Here is a tiny trained network, its code and every weight. The questions are about switching its units off for an input and a target symbol, where a switched-off unit gives its printed mean instead of its output.

import numpy as np


def w(rows, s, z=0):
    codes = np.array(rows[::2]) - 128.0
    scale = np.full(codes.shape[1], s)
    scale[-1] = z or s
    return codes * scale


def norm(h):
    return h / np.sqrt((h * h).mean(-1, keepdims=True) + 1e-5)


def f(y):
    return np.maximum(y, 0)


def softmax(a):
    e = np.exp(a - a.max(-1, keepdims=True))
    return e / e.sum(-1, keepdims=True)


def log_softmax(a):
    a = a - a.max(-1, keepdims=True)
    return a - np.log(np.exp(a).sum(-1, keepdims=True))


def net(x, mask):
    ids = ['Παγεζτ'.index(c) for c in x.split()]
    T = len(ids)
    res = E[ids] + P[:T]
    r = norm(res)
    for j in range(2):
        rows = slice(2 * j, 2 * j + 2)
        q, k, v = (r @ M[0][rows].T for M in (Q, K, V))
        z = softmax(np.where(np.tri(T) > 0, q @ k.T / 2**0.5, -1e9)) @ v
        o = O[0][rows]
        res = res + np.where(mask[j], z, o[:, -1]) @ o[:, :-1]
    y = f(norm(res) @ A[0][:, :-1].T + A[0][:, -1])
    res = res + np.where(mask[2:10], y, B[0][:, -1]) @ B[0][:, :-1]
    return log_softmax(norm(res)[-1] @ U[:, :-1].T + U[:, -1])


Q, K, V, O, A, B = {}, {}, {}, {}, {}, {}
E = w([
[93,40,79,145,131],'Π',
[55,39,108,205,123],'α',
[70,28,109,15,191],'γ',
[12,81,139,64,77],'ε',
[116,156,249,117,163],'ζ',
[65,33,130,154,146],'τ',
],0.012)
P = w([
[203,229,232,95,57],'0',
[167,230,3,83,82],'1',
[97,216,60,125,125],'2',
[95,189,78,164,154],'3',
[111,209,84,172,177],'4',
[118,225,84,195,192],'5',
[132,244,84,224,219],'6',
[90,212,147,237,107],'7',
],0.0062)
Q[0] = w([
[82,75,152,164,172],'head 1',
[86,243,152,7,124],'head 1',
[191,174,108,190,125],'head 2',
[149,16,118,231,146],'head 2',
],0.013)
K[0] = w([
[167,61,175,158,178],'head 1',
[89,199,59,165,235],'head 1',
[186,98,110,71,91],'head 2',
[154,71,252,103,49],'head 2',
],0.013)
V[0] = w([
[154,193,143,177,63],'head 1',
[185,216,197,127,220],'head 1',
[251,11,151,44,159],'head 2',
[18,198,160,2,67],'head 2',
],0.01)
O[0] = w([
[246,202,187,120,89,84],'head 1',
[107,95,176,147,206,45],'head 1',
[133,71,166,76,60,68],'head 2',
[59,184,139,78,123,251],'head 2',
],0.011)
A[0] = w([
[159,178,215,167,211,252],'neuron 1',
[173,156,83,192,160,112],'neuron 2',
[151,166,123,109,99,135],'neuron 3',
[154,137,92,201,127,80],'neuron 4',
[159,85,126,187,172,108],'neuron 5',
[104,169,99,140,90,139],'neuron 6',
[105,96,85,81,107,168],'neuron 7',
[11,164,161,80,114,163],'neuron 8',
],0.011,0.0047)
B[0] = w([
[194,95,255,13,144,157],'neuron 1',
[117,88,87,68,157,150],'neuron 2',
[65,185,67,112,169,144],'neuron 3',
[186,84,85,108,122,143],'neuron 4',
[109,164,33,117,147,134],'neuron 5',
[222,140,179,152,156,180],'neuron 6',
[92,108,167,243,126,180],'neuron 7',
[161,144,121,137,190,249],'neuron 8',
],0.0094,0.015)
U = w([
[138,134,98,128,39,235],'Π',
[227,136,62,110,136,113],'α',
[66,64,97,79,123,69],'γ',
[123,249,109,126,120,127],'ε',
[175,129,173,96,151,247],'ζ',
[128,120,145,189,102,10],'τ',
],0.015,0.0012)

Each question gives the input, a string of symbols that net reads in full, and the target symbol t.
The units are the heads (2 rows each of Q, K, V and O) and the neurons (one row each of A and B). Each row of codes is followed by its name. A weight is (code - 128) times the scale printed after its matrix; where a second scale follows, it is the last column's (O, A, B and U).
mask holds one flag per unit, heads first, then neurons. A switched-off unit (its flag False) gives its mean, the last column of its rows in O or B, instead of its output. The means were averaged over made-up inputs and are rounded, as every weight is.
A unit's drop is (log p(t) with every unit on - log p(t) with that unit switched off) / (log p(t) with every unit on - log p(t) with every unit switched off).
The circuit of an input: a set's keep is (log p(t) with only the set's units on - log p(t) with every unit switched off) / (log p(t) with every unit on - log p(t) with every unit switched off). Starting from all 10 units, units are removed one at a time, each time the one whose removal leaves the highest keep (on an exact tie, the one counted first), for as long as the keep stays at least 0.8.
circuit, biggest first: the units of the circuit, biggest drop first
which heads matter: for each layer, one digit per head in row order, 1 if its drop is at least 0.15 and else 0, layers parted by /
drop of u: that unit's drop, to one decimal
input γ ε γ ε γ τ, target γ: which heads matter : 11
input ζ α τ, target ζ: which heads matter : 10
input Π α γ γ τ γ γ, target γ: which heads matter : 10
input τ ε ε α α Π, target τ: circuit, biggest first : (head 2; neuron 7)
input α α ε ζ ε, target ζ: circuit, biggest first : (head 1; neuron 1; head 2)
input ζ ε Π, target ζ: circuit, biggest first : (head 1)
input ζ γ ε ε γ ε ζ ε, target ζ: which heads matter : 10
input α ε τ α, target α: circuit, biggest first : (head 2; head 1)
input ε Π ε γ ζ, target ζ: circuit, biggest first : (neuron 1; head 2)
input γ γ Π τ Π ε α, target γ: drop of head 1 : 0.3
input τ γ Π, target τ: drop of head 2 : 0.6
input Π ε τ, target Π: drop of neuron 4 : 0.0
